Below is a small trained network, with its code and all its weights. Each question gives an input and a class and asks what happens when units are switched off, that is, made to give their printed mean instead of their output.

import numpy as np


def w(rows, s, z=0):
    codes = np.array(rows[::2]) - 128.0
    scale = np.full(codes.shape[1], s)
    scale[-1] = z or s
    return codes * scale


def norm(h):
    return h / np.sqrt((h * h).mean(-1, keepdims=True) + 1e-5)


def f(y):
    return np.maximum(y, 0)


def log_softmax(a):
    a = a - a.max(-1, keepdims=True)
    return a - np.log(np.exp(a).sum(-1, keepdims=True))


def net(x, mask):
    res = np.array(x, float).reshape(1, 8) / 4 @ E
    u = 0
    for l in range(3):
        y = f(norm(res) @ A[l][:, :-1].T + A[l][:, -1])
        res = res + np.where(mask[u : u + 11], y, B[l][:, -1]) @ B[l][:, :-1]
        u += 11
    return log_softmax(norm(res)[-1] @ U[:, :-1].T + U[:, -1])


A, B = {}, {}
E = w([
[121,122,141],'x0',
[245,157,236],'x1',
[133,129,121],'x2',
[117,120,145],'x3',
[85,135,203],'x4',
[130,138,118],'x5',
[120,119,142],'x6',
[199,23,59],'x7',
],0.011)
A[0] = w([
[163,143,151,132],'L0N1',
[209,155,183,175],'L0N2',
[151,230,178,187],'L0N3',
[249,136,186,71],'L0N4',
[144,166,125,38],'L0N5',
[153,60,181,254],'L0N6',
[64,139,82,124],'L0N7',
[123,174,144,222],'L0N8',
[162,166,142,79],'L0N9',
[75,54,105,91],'L0N10',
[149,182,173,104],'L0N11',
],0.017,0.0031)
B[0] = w([
[121,129,168,174],'L0N1',
[137,169,190,241],'L0N2',
[113,42,206,241],'L0N3',
[4,207,79,255],'L0N4',
[99,117,135,139],'L0N5',
[155,220,62,217],'L0N6',
[91,166,110,200],'L0N7',
[121,88,154,188],'L0N8',
[110,133,158,163],'L0N9',
[222,172,133,192],'L0N10',
[143,81,169,195],'L0N11',
],0.027,0.0092)
A[1] = w([
[126,160,134,69],'L1N1',
[134,79,128,52],'L1N2',
[158,159,156,53],'L1N3',
[110,170,128,25],'L1N4',
[115,112,98,17],'L1N5',
[142,47,117,114],'L1N6',
[135,7,57,27],'L1N7',
[68,175,154,173],'L1N8',
[161,77,131,82],'L1N9',
[81,30,120,125],'L1N10',
[112,7,131,2],'L1N11',
],0.015,0.0018)
B[1] = w([
[115,146,107,162],'L1N1',
[120,176,105,135],'L1N2',
[177,186,100,148],'L1N3',
[83,150,88,178],'L1N4',
[110,101,107,131],'L1N5',
[120,147,60,139],'L1N6',
[170,1,118,137],'L1N7',
[31,16,162,254],'L1N8',
[116,138,123,135],'L1N9',
[74,178,17,161],'L1N10',
[43,232,42,155],'L1N11',
],0.019,0.0083)
A[2] = w([
[113,156,170,121],'L2N1',
[52,102,82,191],'L2N2',
[44,152,83,88],'L2N3',
[122,172,233,143],'L2N4',
[68,139,92,98],'L2N5',
[30,89,65,155],'L2N6',
[85,108,104,67],'L2N7',
[131,91,85,167],'L2N8',
[139,238,149,108],'L2N9',
[163,119,176,17],'L2N10',
[178,97,5,250],'L2N11',
],0.016,0.0022)
B[2] = w([
[119,61,93,179],'L2N1',
[147,177,86,235],'L2N2',
[90,170,25,254],'L2N3',
[157,20,163,210],'L2N4',
[109,176,73,214],'L2N5',
[140,198,78,253],'L2N6',
[125,167,125,170],'L2N7',
[160,92,114,147],'L2N8',
[197,240,146,209],'L2N9',
[93,187,207,134],'L2N10',
[209,5,169,211],'L2N11',
],0.022,0.0094)
U = w([
[154,170,62,243],'0',
[87,150,85,187],'1',
[72,87,170,116],'2',
[119,49,211,3],'3',
[249,34,85,80],'4',
[243,142,110,76],'5',
],0.017,0.0033)

Each question gives the input, the list of numbers given to net, and the class t.
The units are the neurons (one row each of A and B). Each row of codes is followed by its name. A weight is (code - 128) times the scale printed after its matrix; where a second scale follows, it is the last column's (A, B and U).
mask holds one flag per neuron, layer by layer. A switched-off neuron (its flag False) gives its mean, the last column of its row in B, instead of its output. The means were averaged over made-up inputs and are rounded, as every weight is.
A unit's drop is (log p(t) with every unit on - log p(t) with that unit switched off) / (log p(t) with every unit on - log p(t) with every unit switched off).
The circuit of an input: a set's keep is (log p(t) with only the set's units on - log p(t) with every unit switched off) / (log p(t) with every unit on - log p(t) with every unit switched off). Starting from the 12 units with the biggest drops (on a tie, the unit counted first), units are removed one at a time, each time the one whose removal leaves the highest keep (on an exact tie, the one counted first), for as long as the keep stays at least 0.8.
units of the circuit, in order: the units of the circuit, biggest drop first
top k neurons: the k neurons with the biggest drops, biggest first
k most important neurons of layer l: the k neurons of layer l with the biggest drops, biggest first
drop when u is switched off: that unit's drop, to one decimal
input [-1,0,-7,-7,-3,2,-7,6], class 4: top 2 neurons : [L0N4 L0N2]
input [1,-5,5,3,8,2,-5,8], class 5: units of the circuit, in order : [L0N10 L0N4]
input [-3,-4,-4,3,7,-3,0,2], class 5: units of the circuit, in order : [L0N10 L0N4]
input [-5,1,-6,6,-2,-2,-8,0], class 2: units of the circuit, in order : [L1N8 L0N6]
input [-6,-5,8,-7,0,5,6,2], class 4: units of the circuit, in order : [L0N4 L0N10 L0N2]
input [6,3,-1,-7,4,8,0,-1], class 3: top neuron : [L0N2]
input [-8,-8,0,1,5,-3,-3,5], class 5: units of the circuit, in order : [L0N4 L0N10]
input [5,-4,-3,-7,6,7,3,6], class 5: top 2 neurons : [L0N4 L0N10]
input [1,-1,5,8,-4,1,-1,6], class 4: top 3 neurons : [L0N4 L0N2 L2N11]
input [2,-5,2,1,-5,1,0,2], class 4: 3 most important neurons of layer 0 : [L0N4 L0N2 L0N6]
input [-6,-3,-7,0,0,5,-7,2], class 4: top 4 neurons : [L0N4 L0N10 L0N2 L2N11]
input [0,-2,-6,5,-5,6,-4,7], class 4: 2 most important neurons of layer 0 : [L0N4 L0N2]
input [6,3,6,-3,5,-5,-7,0], class 3: top 4 neurons : [L0N3 L0N2 L0N11 L2N4]
input [-5,1,-5,7,-2,8,7,-4], class 2: 2 most important neurons of layer 1 : [L1N11 L1N10]
input [3,-3,-5,-4,7,2,7,4], class 5: top 2 neurons : [L0N10 L0N4]
input [6,-3,-5,-1,2,6,2,6], class 5: top neuron : [L0N10]
input [2,6,-6,6,-8,0,-6,0], class 2: top 2 neurons : [L0N2 L1N8]
input [-1,6,-8,-1,-1,6,-3,-6], class 2: 2 most important neurons of layer 0 : [L0N4 L0N10]
input [-2,-7,1,-6,1,-3,-7,3], class 5: 3 most important neurons of layer 0 : [L0N4 L0N3 L0N10]
input [1,5,-1,0,7,2,2,0], class 3: most important neuron of layer 2 : [L2N4]
input [-7,5,-5,-7,3,3,-7,-3], class 3: 2 most important neurons of layer 0 : [L0N2 L0N3]
input [-1,-3,-1,-6,-3,-5,0,1], class 4: top 4 neurons : [L0N4 L0N2 L2N11 L0N10]
input [-3,8,-7,-4,0,1,7,-8], class 2: 2 most important neurons of layer 0 : [L0N4 L0N10]
input [7,-5,-3,-3,-7,7,-3,8], class 4: drop when L0N4 is switched off : 0.2
input [-5,-8,-1,-2,-6,-8,2,4], class 4: drop when L0N2 is switched off : 0.1
input [8,-3,0,2,6,-6,-1,4], class 5: drop when L0N4 is switched off : 0.2
input [-5,3,-3,-4,5,-6,8,-7], class 3: drop when L0N2 is switched off : 0.0
input [4,8,4,-5,-4,4,8,0], class 2: most important neuron of layer 2 : [L2N4]
